Below is a small trained network, with its code and all its weights. Each question gives an input and a target symbol and asks what happens when units are switched off, that is, made to give their printed mean instead of their output.

import numpy as np


def w(rows, s, z=0):
    codes = np.array(rows[::2]) - 128.0
    scale = np.full(codes.shape[1], s)
    scale[-1] = z or s
    return codes * scale


def f(y):
    return np.maximum(y, 0)


def softmax(a):
    e = np.exp(a - a.max(-1, keepdims=True))
    return e / e.sum(-1, keepdims=True)


def log_softmax(a):
    a = a - a.max(-1, keepdims=True)
    return a - np.log(np.exp(a).sum(-1, keepdims=True))


def net(x, mask):
    ids = ['ΞΩαβγεζηθλμπσ'.index(c) for c in x.split()]
    T = len(ids)
    res = E[ids] + P[:T]
    u = 0
    for l in range(2):
        q, k, v = (res @ M[l].T for M in (Q, K, V))
        z = softmax(np.where(np.tri(T) > 0, q @ k.T / 3**0.5, -1e9)) @ v
        res = res + np.where(mask[u], z, O[l][:, -1]) @ O[l][:, :-1]
        u += 1
        y = f(res @ A[l][:, :-1].T + A[l][:, -1])
        res = res + np.where(mask[u : u + 8], y, B[l][:, -1]) @ B[l][:, :-1]
        u += 8
    return log_softmax(res[-1] @ U[:, :-1].T + U[:, -1])


Q, K, V, O, A, B = {}, {}, {}, {}, {}, {}
E = w([
[102,111,126,91,166,38,103,72,130,142,92,182],'Ξ',
[195,51,136,148,147,131,107,123,121,131,223,151],'Ω',
[208,113,152,132,69,166,172,90,113,116,100,17],'α',
[128,143,127,77,172,147,114,113,86,222,85,60],'β',
[105,141,80,130,108,80,158,68,122,65,205,182],'γ',
[199,103,97,95,179,80,153,140,191,166,163,138],'ε',
[221,194,109,99,56,146,68,96,79,89,178,151],'ζ',
[186,91,245,223,88,118,93,78,147,145,96,130],'η',
[84,157,189,136,131,179,223,122,167,152,80,45],'θ',
[176,220,143,109,120,163,117,115,204,131,114,135],'λ',
[134,103,132,120,143,205,179,159,26,77,119,204],'μ',
[96,128,148,7,63,91,119,127,134,126,152,170],'π',
[115,158,75,202,188,152,135,77,111,172,126,65],'σ',
],0.012)
P = w([
[170,105,67,163,104,108,175,168,125,125,121,154],'0',
[103,118,128,119,109,118,108,20,108,118,90,129],'1',
[182,203,246,106,211,41,137,180,119,93,148,99],'2',
[117,124,67,128,96,149,137,189,166,166,136,137],'3',
[88,94,135,85,117,145,84,76,128,82,99,120],'4',
[78,208,204,168,88,101,86,169,63,194,221,95],'5',
[122,123,85,142,93,165,154,198,165,173,110,155],'6',
[86,91,140,56,111,155,82,92,143,71,113,101],'7',
],0.012)
Q[0] = w([
[153,131,160,149,162,87,125,143,2,66,143,121],'L0H0',
[111,176,214,108,118,124,184,94,61,176,199,94],'L0H0',
[52,128,111,170,83,146,52,127,106,181,168,137],'L0H0',
],0.0082)
K[0] = w([
[186,59,86,117,150,108,184,112,2,57,104,152],'L0H0',
[179,184,114,141,184,56,232,238,66,113,120,61],'L0H0',
[120,203,229,44,242,122,44,104,103,78,183,125],'L0H0',
],0.0061)
V[0] = w([
[206,114,126,133,104,143,186,158,170,81,143,117],'L0H0',
[176,106,96,150,120,93,86,93,89,115,254,163],'L0H0',
[145,93,122,140,117,73,141,55,135,175,128,20],'L0H0',
],0.0074)
O[0] = w([
[131,161,156,107,115,230,152,159,151,189,47,238,252],'L0H0',
[64,149,86,194,113,92,23,188,132,104,54,156,168],'L0H0',
[110,74,167,148,213,138,151,161,1,138,73,147,185],'L0H0',
],0.0075,0.0028)
A[0] = w([
[151,40,115,100,128,151,89,96,90,112,162,167,248],'L0N0',
[172,148,207,155,159,150,170,195,79,159,92,58,194],'L0N1',
[146,140,62,121,80,196,236,144,161,108,121,172,57],'L0N2',
[159,79,75,131,167,29,149,173,189,155,184,193,141],'L0N3',
[100,56,2,149,174,151,139,218,164,165,102,152,82],'L0N4',
[71,102,97,55,107,102,54,42,121,55,85,102,25],'L0N5',
[149,195,136,178,107,143,125,140,234,167,82,108,150],'L0N6',
[89,131,228,95,90,52,108,136,109,122,156,133,109],'L0N7',
],0.0075,0.0015)
B[0] = w([
[117,172,115,179,25,193,139,103,168,117,46,57,207],'L0N0',
[85,92,113,142,205,125,41,209,178,155,215,148,255],'L0N1',
[178,80,90,143,139,83,184,213,190,8,153,79,218],'L0N2',
[37,202,162,140,172,163,150,83,254,135,92,144,197],'L0N3',
[146,95,106,124,169,254,212,142,127,106,171,189,202],'L0N4',
[158,39,148,127,228,175,164,83,198,182,141,160,224],'L0N5',
[175,129,85,161,136,82,142,81,136,180,63,157,208],'L0N6',
[164,187,32,131,212,174,114,179,142,146,189,53,226],'L0N7',
],0.0063,0.0055)
Q[1] = w([
[248,63,83,58,254,203,228,141,216,43,83,123],'L1H0',
[182,226,233,188,231,55,108,146,107,64,139,165],'L1H0',
[13,181,109,143,131,203,89,55,165,223,213,148],'L1H0',
],0.0052)
K[1] = w([
[120,67,5,137,83,187,179,128,173,176,147,82],'L1H0',
[179,141,122,147,88,82,183,189,148,107,104,255],'L1H0',
[88,166,142,83,242,121,76,144,161,122,146,140],'L1H0',
],0.0071)
V[1] = w([
[59,81,107,190,85,195,82,118,85,102,177,70],'L1H0',
[255,102,133,143,107,144,60,140,144,161,146,142],'L1H0',
[111,65,184,240,161,136,149,87,173,131,118,130],'L1H0',
],0.0058)
O[1] = w([
[117,128,57,117,130,150,169,149,104,91,92,122,2],'L1H0',
[148,127,121,67,191,182,5,114,125,96,99,91,179],'L1H0',
[104,53,72,128,77,140,79,71,172,155,196,138,240],'L1H0',
],0.011,0.0042)
A[1] = w([
[176,194,229,92,177,75,129,131,105,132,171,62,86],'L1N0',
[99,184,65,207,131,90,111,176,131,111,173,79,150],'L1N1',
[160,181,124,101,113,132,178,192,146,155,214,156,5],'L1N2',
[80,93,158,133,129,106,181,59,168,128,104,173,222],'L1N3',
[77,118,104,101,81,160,128,50,140,168,76,121,202],'L1N4',
[80,135,126,129,220,112,116,186,148,161,99,160,204],'L1N5',
[81,182,146,100,136,112,87,78,145,124,135,135,227],'L1N6',
[123,153,205,164,96,2,151,176,100,159,124,155,143],'L1N7',
],0.0081,0.002)
B[1] = w([
[86,96,112,167,217,182,192,79,147,112,83,157,227],'L1N0',
[170,166,71,154,133,44,148,125,151,50,192,146,191],'L1N1',
[168,111,204,128,93,47,164,80,118,155,124,161,236],'L1N2',
[124,141,166,94,112,160,82,94,58,74,142,61,231],'L1N3',
[110,163,144,155,68,130,205,146,107,98,70,101,239],'L1N4',
[155,186,156,124,44,133,142,111,20,123,168,104,254],'L1N5',
[113,83,151,176,125,150,115,180,158,103,48,45,208],'L1N6',
[101,51,188,57,124,80,124,254,146,121,67,152,165],'L1N7',
],0.0078,0.0072)
U = w([
[148,190,183,163,65,169,152,85,63,72,59,44,196],'Ξ',
[44,107,153,132,168,247,134,117,230,133,120,144,148],'Ω',
[101,69,103,43,193,178,64,216,203,87,180,68,130],'α',
[186,164,149,88,114,173,129,141,29,208,146,149,155],'β',
[116,167,120,130,126,94,120,76,113,49,224,149,61],'γ',
[139,116,172,99,139,147,154,2,102,201,177,235,65],'ε',
[202,210,118,123,48,113,51,144,95,109,166,113,142],'ζ',
[82,45,183,120,104,112,49,149,142,220,113,210,199],'η',
[129,33,137,134,131,58,154,142,168,141,173,91,20],'θ',
[176,185,96,145,146,92,141,68,213,192,90,131,104],'λ',
[160,83,162,155,170,130,216,152,100,74,56,195,4],'μ',
[94,156,159,97,27,79,137,195,152,156,128,155,212],'π',
[143,152,53,159,203,134,191,78,100,140,148,137,131],'σ',
],0.007,0.0029)

Each question gives the input, a string of symbols that net reads in full, and the target symbol t.
The units are the heads (3 rows each of Q, K, V and O) and the neurons (one row each of A and B). Each row of codes is followed by its name. A weight is (code - 128) times the scale printed after its matrix; where a second scale follows, it is the last column's (O, A, B and U).
mask holds one flag per unit, layer by layer, with each layer's heads first. A switched-off unit (its flag False) gives its mean, the last column of its rows in O or B, instead of its output. The means were averaged over made-up inputs and are rounded, as every weight is.
A unit's drop is (log p(t) with every unit on - log p(t) with that unit switched off) / (log p(t) with every unit on - log p(t) with every unit switched off).
The circuit of an input: a set's keep is (log p(t) with only the set's units on - log p(t) with every unit switched off) / (log p(t) with every unit on - log p(t) with every unit switched off). Starting from the 12 units with the biggest drops (on a tie, the unit counted first), units are removed one at a time, each time the one whose removal leaves the highest keep (on an exact tie, the one counted first), for as long as the keep stays at least 0.8.
units of the circuit, in order: the units of the circuit, biggest drop first
most important unit: the unit with the biggest drop
top k neurons: the k neurons with the biggest drops, biggest first
top k neurons in layer l: the k neurons of layer l with the biggest drops, biggest first
input Ω η μ θ μ η, target λ: top 2 neurons in layer 0 => (L0N7; L0N6)
input μ Ω θ, target λ: units of the circuit, in order => (L0H0; L0N6)
input β λ α, target σ: most important unit => L1N0
input α ε α α γ Ω, target β: top 2 neurons => (L1N5; L0N1)
input ε α λ, target η: top 2 neurons => (L0N3; L1N7)
input Ξ π θ Ω α π, target ε: units of the circuit, in order => (L0H0; L1N2)
input θ β ε π η π, target η: units of the circuit, in order => (L1H0; L0N3; L1N7)
input θ β Ω μ, target μ: units of the circuit, in order => (L0N2; L0N4; L1N2)
input π ε β μ λ ε, target σ: units of the circuit, in order => (L1N0; L0H0; L0N7)
input ε ε ε λ ζ σ Ω, target Ω: units of the circuit, in order => (L0N4; L0N3)
input π θ σ, target μ: top 2 neurons in layer 1 => (L1N0; L1N7)
input β Ω ε θ λ, target Ξ: units of the circuit, in order => (L0N1; L1N4)
input π θ θ π π λ, target ε: top 2 neurons => (L1N2; L1N0)
input θ λ λ ζ π, target Ξ: most important unit => L1N4
input ζ α Ω, target Ξ: top 2 neurons => (L1N5; L1N0)
input λ ζ λ, target Ω: top 2 neurons in layer 1 => (L1N0; L1N6)
input ε θ π π α ζ, target μ: top 2 neurons in layer 1 => (L1N0; L1N7)
input η ε π σ η μ η γ, target Ξ: units of the circuit, in order => (L0N1; L0N0)
input π θ θ, target μ: units of the circuit, in order => (L1N0; L1H0; L1N7)
input η π σ σ β ζ, target γ: most important unit => L1N1
input η λ ζ α θ π, target Ξ: units of the circuit, in order => (L1H0; L1N6; L0N5)
input π π θ θ μ, target Ξ: units of the circuit, in order => (L0N0; L0N1)
input Ω σ π π λ η, target μ: units of the circuit, in order => (L1H0; L1N0; L1N7; L0N5)
